Below is a small trained network, with its code and all its weights. Each question gives an input and a target symbol and asks what happens when units are switched off, that is, made to give their printed mean instead of their output.

import numpy as np


def w(rows, s, z=0):
    codes = np.array(rows[::2]) - 128.0
    scale = np.full(codes.shape[1], s)
    scale[-1] = z or s
    return codes * scale


def f(y):
    return y / 2 * (1 + np.tanh(0.7978845608 * (y + 0.044715 * y**3)))


def softmax(a):
    e = np.exp(a - a.max(-1, keepdims=True))
    return e / e.sum(-1, keepdims=True)


def log_softmax(a):
    a = a - a.max(-1, keepdims=True)
    return a - np.log(np.exp(a).sum(-1, keepdims=True))


def net(x, mask):
    ids = ['αδηξτφψ'.index(c) for c in x.split()]
    T = len(ids)
    res = E[ids] + P[:T]
    u = 0
    for l in range(2):
        r = res
        for j in range(2):
            rows = slice(3 * j, 3 * j + 3)
            q, k, v = (r @ M[l][rows].T for M in (Q, K, V))
            z = softmax(np.where(np.tri(T) > 0, q @ k.T / 3**0.5, -1e9)) @ v
            o = O[l][rows]
            res = res + np.where(mask[u + j], z, o[:, -1]) @ o[:, :-1]
        u += 2
        y = f(res @ A[l][:, :-1].T + A[l][:, -1])
        res = res + np.where(mask[u : u + 4], y, B[l][:, -1]) @ B[l][:, :-1]
        u += 4
    return log_softmax(res[-1] @ U[:, :-1].T + U[:, -1])


Q, K, V, O, A, B = {}, {}, {}, {}, {}, {}
E = w([
[43,117,56],'α',
[246,142,96],'δ',
[166,142,14],'η',
[171,78,144],'ξ',
[40,74,190],'τ',
[103,254,45],'φ',
[135,189,231],'ψ',
],0.013)
P = w([
[180,95,6],'0',
[180,162,92],'1',
[157,168,114],'2',
[143,143,110],'3',
[132,167,135],'4',
[122,185,148],'5',
[121,175,138],'6',
[105,147,132],'7',
[101,169,143],'8',
[95,154,137],'9',
[92,160,140],'10',
[111,177,160],'11',
],0.0022)
Q[0] = w([
[173,144,117],'L0H0',
[31,101,125],'L0H0',
[228,164,50],'L0H0',
[186,128,156],'L0H1',
[3,212,131],'L0H1',
[35,105,10],'L0H1',
],0.016)
K[0] = w([
[142,169,120],'L0H0',
[118,52,124],'L0H0',
[200,241,38],'L0H0',
[126,167,101],'L0H1',
[76,103,221],'L0H1',
[145,2,158],'L0H1',
],0.019)
V[0] = w([
[175,106,84],'L0H0',
[212,253,13],'L0H0',
[88,118,174],'L0H0',
[138,253,59],'L0H1',
[192,126,82],'L0H1',
[105,198,202],'L0H1',
],0.006)
O[0] = w([
[185,114,97,68],'L0H0',
[207,251,3,5],'L0H0',
[86,120,163,182],'L0H0',
[212,179,231,55],'L0H1',
[202,65,156,23],'L0H1',
[167,201,109,176],'L0H1',
],0.0054,0.0021)
A[0] = w([
[200,98,59,2],'L0N0',
[167,181,236,32],'L0N1',
[215,72,160,138],'L0N2',
[139,56,247,143],'L0N3',
],0.012,0.0039)
B[0] = w([
[126,249,194,180],'L0N0',
[52,206,99,182],'L0N1',
[193,81,115,160],'L0N2',
[235,172,166,254],'L0N3',
],0.015,0.0077)
Q[1] = w([
[68,108,3],'L1H0',
[86,127,97],'L1H0',
[179,117,81],'L1H0',
[61,142,25],'L1H1',
[156,99,115],'L1H1',
[131,119,112],'L1H1',
],0.018)
K[1] = w([
[109,122,4],'L1H0',
[106,127,109],'L1H0',
[162,125,100],'L1H0',
[145,126,227],'L1H1',
[156,133,116],'L1H1',
[135,129,130],'L1H1',
],0.021)
V[1] = w([
[75,167,35],'L1H0',
[188,128,3],'L1H0',
[59,136,234],'L1H0',
[151,130,18],'L1H1',
[143,131,53],'L1H1',
[114,205,100],'L1H1',
],0.0055)
O[1] = w([
[56,63,1,3],'L1H0',
[187,4,43,23],'L1H0',
[58,242,195,210],'L1H0',
[154,51,54,62],'L1H1',
[134,81,81,86],'L1H1',
[17,67,61,239],'L1H1',
],0.0044,0.0034)
A[1] = w([
[32,154,252,194],'L1N0',
[46,1,208,32],'L1N1',
[6,115,210,20],'L1N2',
[175,140,2,255],'L1N3',
],0.0089,0.0017)
B[1] = w([
[38,46,104,252],'L1N0',
[25,250,135,162],'L1N1',
[160,104,220,179],'L1N2',
[191,135,53,174],'L1N3',
],0.012,0.017)
U = w([
[112,101,44,125],'α',
[193,124,172,145],'δ',
[160,226,170,2],'η',
[168,1,187,133],'ξ',
[114,181,253,167],'τ',
[93,240,87,74],'φ',
[46,69,59,159],'ψ',
],0.0059,0.0069)

Each question gives the input, a string of symbols that net reads in full, and the target symbol t.
The units are the heads (3 rows each of Q, K, V and O) and the neurons (one row each of A and B). Each row of codes is followed by its name. A weight is (code - 128) times the scale printed after its matrix; where a second scale follows, it is the last column's (O, A, B and U).
mask holds one flag per unit, layer by layer, with each layer's heads first. A switched-off unit (its flag False) gives its mean, the last column of its rows in O or B, instead of its output. The means were averaged over made-up inputs and are rounded, as every weight is.
A unit's drop is (log p(t) with every unit on - log p(t) with that unit switched off) / (log p(t) with every unit on - log p(t) with every unit switched off).
The circuit of an input: a set's keep is (log p(t) with only the set's units on - log p(t) with every unit switched off) / (log p(t) with every unit on - log p(t) with every unit switched off). Starting from all 12 units, units are removed one at a time, each time the one whose removal leaves the highest keep (on an exact tie, the one counted first), for as long as the keep stays at least 0.8.
circuit, biggest first: the units of the circuit, biggest drop first
unit that matters most: the unit with the biggest drop
k most important neurons: the k neurons with the biggest drops, biggest first
top k neurons in layer l: the k neurons of layer l with the biggest drops, biggest first
which heads matter: for each layer, one digit per head in row order, 1 if its drop is at least 0.15 and else 0, layers parted by /
drop when u is switched off: that unit's drop, to one decimal
input ψ α ξ δ τ ξ, target δ: top 2 neurons in layer 0 : L0N2; L0N0
input α α α, target α: 2 most important neurons : L1N0; L0N0
input α α τ φ δ, target η: circuit, biggest first : L0H0; L1N0
input ψ α ξ, target ξ: unit that matters most : L0N0
input η α α ξ δ, target δ: 3 most important neurons : L0N2; L1N1; L0N0
input α δ η τ α ξ ψ η α ξ, target δ: 3 most important neurons : L0N2; L1N1; L1N0
input φ ξ α ψ, target φ: circuit, biggest first : L0N1; L0N3; L0H1; L1N2
input α α α α α α ψ τ ψ δ, target η: which heads matter : 11 / 01
input δ φ φ ψ, target φ: circuit, biggest first : L0N1; L0H1
input α α α α δ ξ, target ξ: top 3 neurons in layer 0 : L0N2; L0N1; L0N3
input ψ ψ α τ ψ τ δ α α α η, target τ: 2 most important neurons : L0N0; L0N3
input τ τ α ξ α α ψ τ, target ξ: circuit, biggest first : L0N3; L1N1; L0N1
input τ φ α τ τ, target ξ: which heads matter : 10 / 10
input τ ψ α φ α α α ψ α η, target φ: top 3 neurons in layer 0 : L0N0; L0N1; L0N3
input τ δ φ ψ δ ξ, target φ: circuit, biggest first : L0N1; L0H1; L1N2
input ξ φ δ ξ δ α φ ξ α η δ, target φ: top neuron in layer 0 : L0N0
input τ φ δ, target φ: which heads matter : 11 / 01
input δ α α α ψ, target ψ: which heads matter : 10 / 00
input δ ψ α ψ α η, target η: which heads matter : 11 / 00
input τ ψ δ ψ τ τ α τ τ ξ α, target τ: 3 most important neurons : L1N2; L1N1; L1N3
input δ ψ α α τ α α φ, target α: 3 most important neurons : L1N3; L1N1; L0N3
input α α α ψ, target ψ: top 2 neurons in layer 0 : L0N1; L0N0
input α τ τ α α φ, target α: top 2 neurons in layer 1 : L1N3; L1N1
input α α φ η, target φ: top 3 neurons in layer 0 : L0N0; L0N3; L0N2
input α α α α, target α: drop when L1N0 is switched off : 0.7
input η ψ α α δ, target δ: drop when L0H1 is switched off : 0.8
input δ α η ξ η, target η: drop when L0N0 is switched off : 3.3
